Below is a small trained network, with its code and all its weights. Each question gives an input and a target symbol and asks what happens when units are switched off, that is, made to give their printed mean instead of their output.

import numpy as np


def w(rows, s, z=0):
    codes = np.array(rows[::2]) - 128.0
    scale = np.full(codes.shape[1], s)
    scale[-1] = z or s
    return codes * scale


def f(y):
    return y / 2 * (1 + np.tanh(0.7978845608 * (y + 0.044715 * y**3)))


def softmax(a):
    e = np.exp(a - a.max(-1, keepdims=True))
    return e / e.sum(-1, keepdims=True)


def log_softmax(a):
    a = a - a.max(-1, keepdims=True)
    return a - np.log(np.exp(a).sum(-1, keepdims=True))


def net(x, mask):
    ids = ['ΔΣΦΩεμξτ'.index(c) for c in x.split()]
    T = len(ids)
    res = E[ids] + P[:T]
    r = res
    for j in range(3):
        rows = slice(3 * j, 3 * j + 3)
        q, k, v = (r @ M[0][rows].T for M in (Q, K, V))
        z = softmax(np.where(np.tri(T) > 0, q @ k.T / 3**0.5, -1e9)) @ v
        o = O[0][rows]
        res = res + np.where(mask[j], z, o[:, -1]) @ o[:, :-1]
    y = f(res @ A[0][:, :-1].T + A[0][:, -1])
    res = res + np.where(mask[3:19], y, B[0][:, -1]) @ B[0][:, :-1]
    return log_softmax(res[-1] @ U[:, :-1].T + U[:, -1])


Q, K, V, O, A, B = {}, {}, {}, {}, {}, {}
E = w([
[146,59,94,242],'Δ',
[156,159,168,155],'Σ',
[127,166,126,134],'Φ',
[102,55,97,170],'Ω',
[229,146,197,130],'ε',
[141,149,169,68],'μ',
[176,200,24,102],'ξ',
[149,11,99,78],'τ',
],0.012)
P = w([
[20,182,193,72],'0',
[190,103,94,75],'1',
[196,100,88,142],'2',
[193,134,66,144],'3',
[202,136,67,173],'4',
[175,148,71,216],'5',
[171,147,52,255],'6',
[163,130,59,252],'7',
[173,116,74,196],'8',
[161,92,76,158],'9',
],0.0066)
Q[0] = w([
[215,179,98,177],'head 0',
[112,119,116,167],'head 0',
[103,23,147,115],'head 0',
[113,247,157,104],'head 1',
[86,174,97,82],'head 1',
[123,51,83,146],'head 1',
[178,221,141,107],'head 2',
[88,230,187,137],'head 2',
[94,203,173,109],'head 2',
],0.011)
K[0] = w([
[149,159,47,183],'head 0',
[129,136,161,194],'head 0',
[142,35,191,124],'head 0',
[244,104,88,181],'head 1',
[141,90,112,160],'head 1',
[6,139,154,122],'head 1',
[196,124,39,162],'head 2',
[193,170,86,120],'head 2',
[241,179,78,100],'head 2',
],0.014)
V[0] = w([
[123,84,187,84],'head 0',
[140,114,118,126],'head 0',
[97,97,190,78],'head 0',
[229,143,233,205],'head 1',
[182,186,19,168],'head 1',
[42,101,142,196],'head 1',
[93,163,77,255],'head 2',
[59,230,157,137],'head 2',
[138,251,151,124],'head 2',
],0.01)
O[0] = w([
[118,158,107,205,64],'head 0',
[104,132,150,121,169],'head 0',
[141,153,106,190,21],'head 0',
[204,72,7,181,38],'head 1',
[226,203,161,128,140],'head 1',
[143,15,207,98,88],'head 1',
[253,113,192,125,73],'head 2',
[164,1,129,50,2],'head 2',
[159,74,79,73,1],'head 2',
],0.0089,0.0041)
A[0] = w([
[138,192,146,187,225],'neuron 0',
[233,143,219,131,249],'neuron 1',
[121,120,174,102,134],'neuron 2',
[151,191,119,174,154],'neuron 3',
[74,66,143,94,133],'neuron 4',
[153,25,62,193,3],'neuron 5',
[165,126,218,155,225],'neuron 6',
[90,81,65,141,117],'neuron 7',
[150,205,119,185,163],'neuron 8',
[176,138,88,60,161],'neuron 9',
[88,183,198,141,83],'neuron 10',
[46,184,154,57,100],'neuron 11',
[144,1,164,152,191],'neuron 12',
[139,112,214,139,172],'neuron 13',
[164,73,202,107,155],'neuron 14',
[235,97,110,64,219],'neuron 15',
],0.0082,0.0047)
B[0] = w([
[140,113,80,44,253],'neuron 0',
[70,126,58,166,254],'neuron 1',
[117,152,136,150,132],'neuron 2',
[123,69,131,49,215],'neuron 3',
[109,44,226,117,186],'neuron 4',
[235,178,83,115,177],'neuron 5',
[88,149,61,115,189],'neuron 6',
[187,54,120,143,176],'neuron 7',
[124,84,130,46,241],'neuron 8',
[95,157,210,252,186],'neuron 9',
[254,103,117,131,201],'neuron 10',
[170,95,73,198,218],'neuron 11',
[159,222,220,69,215],'neuron 12',
[100,175,103,96,156],'neuron 13',
[88,195,131,176,166],'neuron 14',
[125,156,179,242,235],'neuron 15',
],0.006,0.0079)
U = w([
[85,157,228,89,75],'Δ',
[182,108,54,192,5],'Σ',
[154,255,146,230,167],'Φ',
[47,94,82,192,234],'Ω',
[146,54,122,87,59],'ε',
[133,186,75,43,255],'μ',
[217,93,154,173,37],'ξ',
[167,117,182,140,77],'τ',
],0.0055,0.0028)

Each question gives the input, a string of symbols that net reads in full, and the target symbol t.
The units are the heads (3 rows each of Q, K, V and O) and the neurons (one row each of A and B). Each row of codes is followed by its name. A weight is (code - 128) times the scale printed after its matrix; where a second scale follows, it is the last column's (O, A, B and U).
mask holds one flag per unit, heads first, then neurons. A switched-off unit (its flag False) gives its mean, the last column of its rows in O or B, instead of its output. The means were averaged over made-up inputs and are rounded, as every weight is.
A unit's drop is (log p(t) with every unit on - log p(t) with that unit switched off) / (log p(t) with every unit on - log p(t) with every unit switched off).
The circuit of an input: a set's keep is (log p(t) with only the set's units on - log p(t) with every unit switched off) / (log p(t) with every unit on - log p(t) with every unit switched off). Starting from the 12 units with the biggest drops (on a tie, the unit counted first), units are removed one at a time, each time the one whose removal leaves the highest keep (on an exact tie, the one counted first), for as long as the keep stays at least 0.8.
units of the circuit, in order: the units of the circuit, biggest drop first
top k neurons: the k neurons with the biggest drops, biggest first
which heads matter: for each layer, one digit per head in row order, 1 if its drop is at least 0.15 and else 0, layers parted by /
drop of u: that unit's drop, to one decimal
input μ μ τ ε τ Σ μ Δ ξ τ, target ε: units of the circuit, in order : [head 2]
input Ω τ Σ Ω Ω τ τ τ τ, target Δ: which heads matter : 010
input Ω τ Ω, target Δ: units of the circuit, in order : [head 1; neuron 12; head 2]
input μ τ τ τ Σ τ, target ε: which heads matter : 011
input τ τ τ τ τ τ ξ, target μ: units of the circuit, in order : [head 2; neuron 0; neuron 8; neuron 3]
input ξ Δ τ Ω μ Σ, target μ: which heads matter : 000
input Δ Ω Ω Δ τ Φ, target μ: which heads matter : 001
input ξ ξ μ Ω, target μ: which heads matter : 010
input Δ ε τ Ω τ τ μ, target μ: which heads matter : 001
input ξ Φ Φ Ω τ Σ Δ Δ, target μ: which heads matter : 010
input Δ τ Δ, target Φ: top 2 neurons : [neuron 12; neuron 14]
input ε τ Ω ξ τ Δ Δ, target Σ: top 2 neurons : [neuron 5; neuron 7]
input Σ Φ ξ μ τ Σ τ τ Δ, target ξ: top 2 neurons : [neuron 5; neuron 7]
input Σ τ τ, target ξ: top 3 neurons : [neuron 5; neuron 7; neuron 15]
input ε Ω Ω Δ Δ, target Σ: units of the circuit, in order : [head 1]
input τ τ Σ τ ξ τ ξ, target μ: which heads matter : 011
input Δ Δ Ω, target Φ: which heads matter : 011
input Δ Σ ξ Δ, target Φ: top 3 neurons : [neuron 12; neuron 14; neuron 15]
input Δ τ τ τ Σ τ, target Φ: drop of neuron 8 : 0.1
input τ τ ξ τ τ ε μ, target μ: drop of neuron 7 : 0.0
